Below is a small trained network, with its code and all its weights. Each question gives an input and a target symbol and asks what happens when units are switched off, that is, made to give their printed mean instead of their output.

import numpy as np


def w(rows, s, z=0):
    codes = np.array(rows[::2]) - 128.0
    scale = np.full(codes.shape[1], s)
    scale[-1] = z or s
    return codes * scale


def norm(h):
    return h / np.sqrt((h * h).mean(-1, keepdims=True) + 1e-5)


def f(y):
    return np.maximum(y, 0)


def softmax(a):
    e = np.exp(a - a.max(-1, keepdims=True))
    return e / e.sum(-1, keepdims=True)


def log_softmax(a):
    a = a - a.max(-1, keepdims=True)
    return a - np.log(np.exp(a).sum(-1, keepdims=True))


def net(x, mask):
    ids = ['ΘΛΞΠΦαβδεζημστψ'.index(c) for c in x.split()]
    T = len(ids)
    res = E[ids] + P[:T]
    u = 0
    for l in range(2):
        r = norm(res)
        for j in range(3):
            rows = slice(3 * j, 3 * j + 3)
            q, k, v = (r @ M[l][rows].T for M in (Q, K, V))
            z = softmax(np.where(np.tri(T) > 0, q @ k.T / 3**0.5, -1e9)) @ v
            o = O[l][rows]
            res = res + np.where(mask[u + j], z, o[:, -1]) @ o[:, :-1]
        u += 3
        y = f(norm(res) @ A[l][:, :-1].T + A[l][:, -1])
        res = res + np.where(mask[u : u + 8], y, B[l][:, -1]) @ B[l][:, :-1]
        u += 8
    return log_softmax(norm(res)[-1] @ U[:, :-1].T + U[:, -1])


Q, K, V, O, A, B = {}, {}, {}, {}, {}, {}
E = w([
[130,162,83,175,133,101],'Θ',
[114,155,116,93,169,105],'Λ',
[121,142,95,134,136,71],'Ξ',
[105,119,130,146,150,40],'Π',
[106,125,162,103,203,66],'Φ',
[149,138,63,86,80,61],'α',
[135,127,86,35,116,81],'β',
[116,112,112,192,61,56],'δ',
[105,128,191,56,189,100],'ε',
[190,202,165,126,196,121],'ζ',
[122,114,95,145,5,136],'η',
[165,141,122,242,86,123],'μ',
[120,77,163,87,105,37],'σ',
[168,171,163,121,120,221],'τ',
[105,123,207,65,46,166],'ψ',
],0.02)
P = w([
[60,163,99,131,143,129],'0',
[53,250,138,141,115,70],'1',
[144,137,68,133,153,109],'2',
[103,125,122,125,136,129],'3',
[115,207,185,141,87,59],'4',
[190,100,89,124,143,106],'5',
[143,97,139,125,130,130],'6',
[169,152,214,133,79,66],'7',
],0.022)
Q[0] = w([
[118,131,158,182,206,95],'L0H0',
[95,135,184,108,117,173],'L0H0',
[179,186,190,110,56,58],'L0H0',
[93,17,56,122,150,167],'L0H1',
[176,146,67,112,118,114],'L0H1',
[121,106,60,111,179,217],'L0H1',
[141,178,171,73,118,69],'L0H2',
[211,254,185,136,88,59],'L0H2',
[135,162,168,103,80,166],'L0H2',
],0.033)
K[0] = w([
[147,84,180,184,197,126],'L0H0',
[113,137,182,100,128,191],'L0H0',
[242,34,224,121,86,136],'L0H0',
[13,179,75,144,155,76],'L0H1',
[149,164,79,110,86,96],'L0H1',
[48,243,75,123,145,142],'L0H1',
[187,61,167,87,125,128],'L0H2',
[254,36,187,139,96,154],'L0H2',
[156,162,165,117,94,142],'L0H2',
],0.03)
V[0] = w([
[139,189,152,182,203,86],'L0H0',
[136,93,83,99,91,95],'L0H0',
[138,108,168,145,106,107],'L0H0',
[165,119,101,146,82,110],'L0H1',
[125,177,112,111,143,161],'L0H1',
[92,128,123,141,96,114],'L0H1',
[107,145,63,148,31,150],'L0H2',
[166,173,119,110,97,209],'L0H2',
[133,136,157,254,143,123],'L0H2',
],0.015)
O[0] = w([
[195,90,177,134,192,95,238],'L0H0',
[63,152,56,141,124,119,238],'L0H0',
[106,122,126,129,118,94,130],'L0H0',
[88,113,82,144,93,114,160],'L0H1',
[183,116,140,114,89,139,146],'L0H1',
[118,99,125,122,109,147,204],'L0H1',
[131,9,141,121,65,71,129],'L0H2',
[211,107,147,121,35,135,4],'L0H2',
[160,104,136,250,128,155,26],'L0H2',
],0.012,0.0044)
A[0] = w([
[98,156,182,147,131,85,7],'L0N0',
[168,147,67,127,131,63,79],'L0N1',
[122,194,156,132,129,117,99],'L0N2',
[203,93,39,88,172,193,109],'L0N3',
[165,96,64,148,183,103,142],'L0N4',
[150,66,37,135,163,178,195],'L0N5',
[199,127,79,163,159,91,2],'L0N6',
[201,61,2,122,151,159,157],'L0N7',
],0.03,0.0065)
B[0] = w([
[99,223,93,163,99,114,191],'L0N0',
[136,164,189,154,161,98,239],'L0N1',
[165,118,119,93,96,97,208],'L0N2',
[2,81,176,179,112,185,183],'L0N3',
[98,87,186,164,74,96,254],'L0N4',
[138,145,126,42,71,80,216],'L0N5',
[180,148,57,45,168,110,201],'L0N6',
[176,219,63,115,216,201,222],'L0N7',
],0.034,0.011)
Q[1] = w([
[80,76,23,133,127,135],'L1H0',
[156,170,62,79,137,172],'L1H0',
[36,174,38,194,139,99],'L1H0',
[161,82,71,136,108,155],'L1H1',
[254,68,177,146,194,64],'L1H1',
[51,86,187,109,40,142],'L1H1',
[170,182,189,182,154,193],'L1H2',
[107,147,104,143,229,97],'L1H2',
[101,71,63,204,167,66],'L1H2',
],0.03)
K[1] = w([
[104,76,57,127,102,134],'L1H0',
[142,156,85,107,146,144],'L1H0',
[61,171,103,143,121,91],'L1H0',
[124,115,90,160,107,190],'L1H1',
[165,114,164,172,197,172],'L1H1',
[163,134,142,137,1,111],'L1H1',
[154,148,139,159,130,185],'L1H2',
[102,152,123,135,176,87],'L1H2',
[125,44,108,162,158,91],'L1H2',
],0.042)
V[1] = w([
[115,143,123,128,141,124],'L1H0',
[130,232,185,166,129,99],'L1H0',
[133,131,146,123,132,130],'L1H0',
[150,139,100,118,67,122],'L1H1',
[143,168,143,99,123,119],'L1H1',
[87,123,85,102,130,129],'L1H1',
[122,202,197,77,9,214],'L1H2',
[85,42,117,58,93,64],'L1H2',
[106,106,52,140,104,87],'L1H2',
],0.012)
O[1] = w([
[148,118,152,144,154,141,148],'L1H0',
[144,37,248,245,145,131,247],'L1H0',
[116,144,119,130,122,113,136],'L1H0',
[20,105,114,108,98,106,140],'L1H1',
[48,152,149,144,154,39,192],'L1H1',
[129,157,135,134,128,179,135],'L1H1',
[54,89,232,101,47,80,201],'L1H2',
[3,186,51,86,74,25,148],'L1H2',
[100,96,59,88,112,126,128],'L1H2',
],0.0071,0.011)
A[1] = w([
[204,134,111,238,103,17,29],'L1N0',
[199,211,8,152,97,100,129],'L1N1',
[38,65,5,163,151,162,94],'L1N2',
[111,93,32,251,54,118,75],'L1N3',
[205,66,31,117,13,18,117],'L1N4',
[108,165,23,195,180,64,158],'L1N5',
[36,8,136,87,170,125,1],'L1N6',
[245,10,140,135,57,5,138],'L1N7',
],0.02,0.0062)
B[1] = w([
[149,35,105,70,188,145,248],'L1N0',
[92,61,116,143,39,110,241],'L1N1',
[194,93,100,136,219,143,148],'L1N2',
[83,200,121,34,145,123,160],'L1N3',
[154,92,152,198,217,82,246],'L1N4',
[152,158,134,149,109,216,240],'L1N5',
[236,112,89,114,91,166,161],'L1N6',
[102,254,109,152,74,181,245],'L1N7',
],0.034,0.012)
U = w([
[242,168,54,138,88,49,12],'Θ',
[190,71,150,75,98,181,192],'Λ',
[55,145,195,216,98,45,129],'Ξ',
[6,111,118,77,173,157,187],'Π',
[160,77,201,138,211,130,206],'Φ',
[48,133,63,131,33,162,165],'α',
[158,156,37,11,134,122,80],'β',
[116,201,44,195,228,84,2],'δ',
[154,174,195,25,145,63,61],'ε',
[182,232,168,166,79,191,32],'ζ',
[79,51,57,113,179,65,218],'η',
[130,77,128,250,129,128,201],'μ',
[121,130,45,159,182,231,136],'σ',
[88,78,231,166,92,192,188],'τ',
[125,76,180,41,56,62,160],'ψ',
],0.012,0.0043)

Each question gives the input, a string of symbols that net reads in full, and the target symbol t.
The units are the heads (3 rows each of Q, K, V and O) and the neurons (one row each of A and B). Each row of codes is followed by its name. A weight is (code - 128) times the scale printed after its matrix; where a second scale follows, it is the last column's (O, A, B and U).
mask holds one flag per unit, layer by layer, with each layer's heads first. A switched-off unit (its flag False) gives its mean, the last column of its rows in O or B, instead of its output. The means were averaged over made-up inputs and are rounded, as every weight is.
A unit's drop is (log p(t) with every unit on - log p(t) with that unit switched off) / (log p(t) with every unit on - log p(t) with every unit switched off).
The circuit of an input: a set's keep is (log p(t) with only the set's units on - log p(t) with every unit switched off) / (log p(t) with every unit on - log p(t) with every unit switched off). Starting from the 12 units with the biggest drops (on a tie, the unit counted first), units are removed one at a time, each time the one whose removal leaves the highest keep (on an exact tie, the one counted first), for as long as the keep stays at least 0.8.
units of the circuit, in order: the units of the circuit, biggest drop first
most important unit: the unit with the biggest drop
top k neurons in layer l: the k neurons of layer l with the biggest drops, biggest first
heads that matter: for each layer, one digit per head in row order, 1 if its drop is at least 0.15 and else 0, layers parted by /
input Φ β ζ Ξ δ ζ μ β, target σ: units of the circuit, in order -> (L0H2, L1N0, L1N7)
input μ ψ δ, target μ: heads that matter -> 011 / 000
input μ Ξ ε Π ζ β Ξ α, target ε: units of the circuit, in order -> (L0N1, L1N0)
input Φ β Ξ τ τ ε Λ, target Λ: units of the circuit, in order -> (L1N6, L0N3, L0N0)
input Ξ Φ τ μ Φ ζ β σ, target α: heads that matter -> 000 / 000
input Λ Ξ σ Ξ, target Ξ: units of the circuit, in order -> (L0N7)
input Ξ τ α Π α Θ β ε, target ψ: top 2 neurons in layer 1 -> (L1N1, L1N7)
input Ξ ζ α η η, target δ: top 2 neurons in layer 0 -> (L0N5, L0N4)
input τ Π ψ δ Λ ψ Π, target Π: top 2 neurons in layer 0 -> (L0N7, L0N4)
input η Ξ τ, target σ: units of the circuit, in order -> (L0N7, L0N3, L0H2)
input σ ζ α β Ξ δ, target μ: heads that matter -> 111 / 000
input Θ Φ δ τ β σ, target Ξ: top 4 neurons in layer 0 -> (L0N7, L0N6, L0N1, L0N3)
input Ξ η β, target Π: top 3 neurons in layer 0 -> (L0N3, L0N7, L0N1)
input Θ α Λ ζ Ξ β Φ, target Φ: most important unit -> L0H2
input Ξ Λ Ξ Ξ β Π α ζ, target Θ: heads that matter -> 100 / 000
input α Θ ψ ζ ε, target Ξ: top 2 neurons in layer 1 -> (L1N0, L1N4)
input β τ Λ ζ μ α Ξ ζ, target Θ: heads that matter -> 000 / 000
input σ Λ η η Ξ, target δ: heads that matter -> 001 / 000
input τ Λ ζ η, target η: heads that matter -> 100 / 000
input Ξ Θ ζ Θ Π, target Θ: most important unit -> L0N2
input Φ α τ ε ψ ζ, target Φ: top 2 neurons in layer 1 -> (L1N7, L1N5)
input Θ δ δ ε η ζ μ, target μ: top 2 neurons in layer 0 -> (L0N6, L0N5)
input Ξ α Ξ α Ξ Θ α ψ, target Ξ: top 2 neurons in layer 0 -> (L0N7, L0N1)
input Ξ Π Π Π, target Π: heads that matter -> 010 / 000
input Ξ Ξ Ξ Ξ α Θ, target β: top 3 neurons in layer 0 -> (L0N6, L0N7, L0N5)
input Θ Θ Π Θ ε Ξ ε Ξ, target ψ: top 2 neurons in layer 0 -> (L0N2, L0N7)
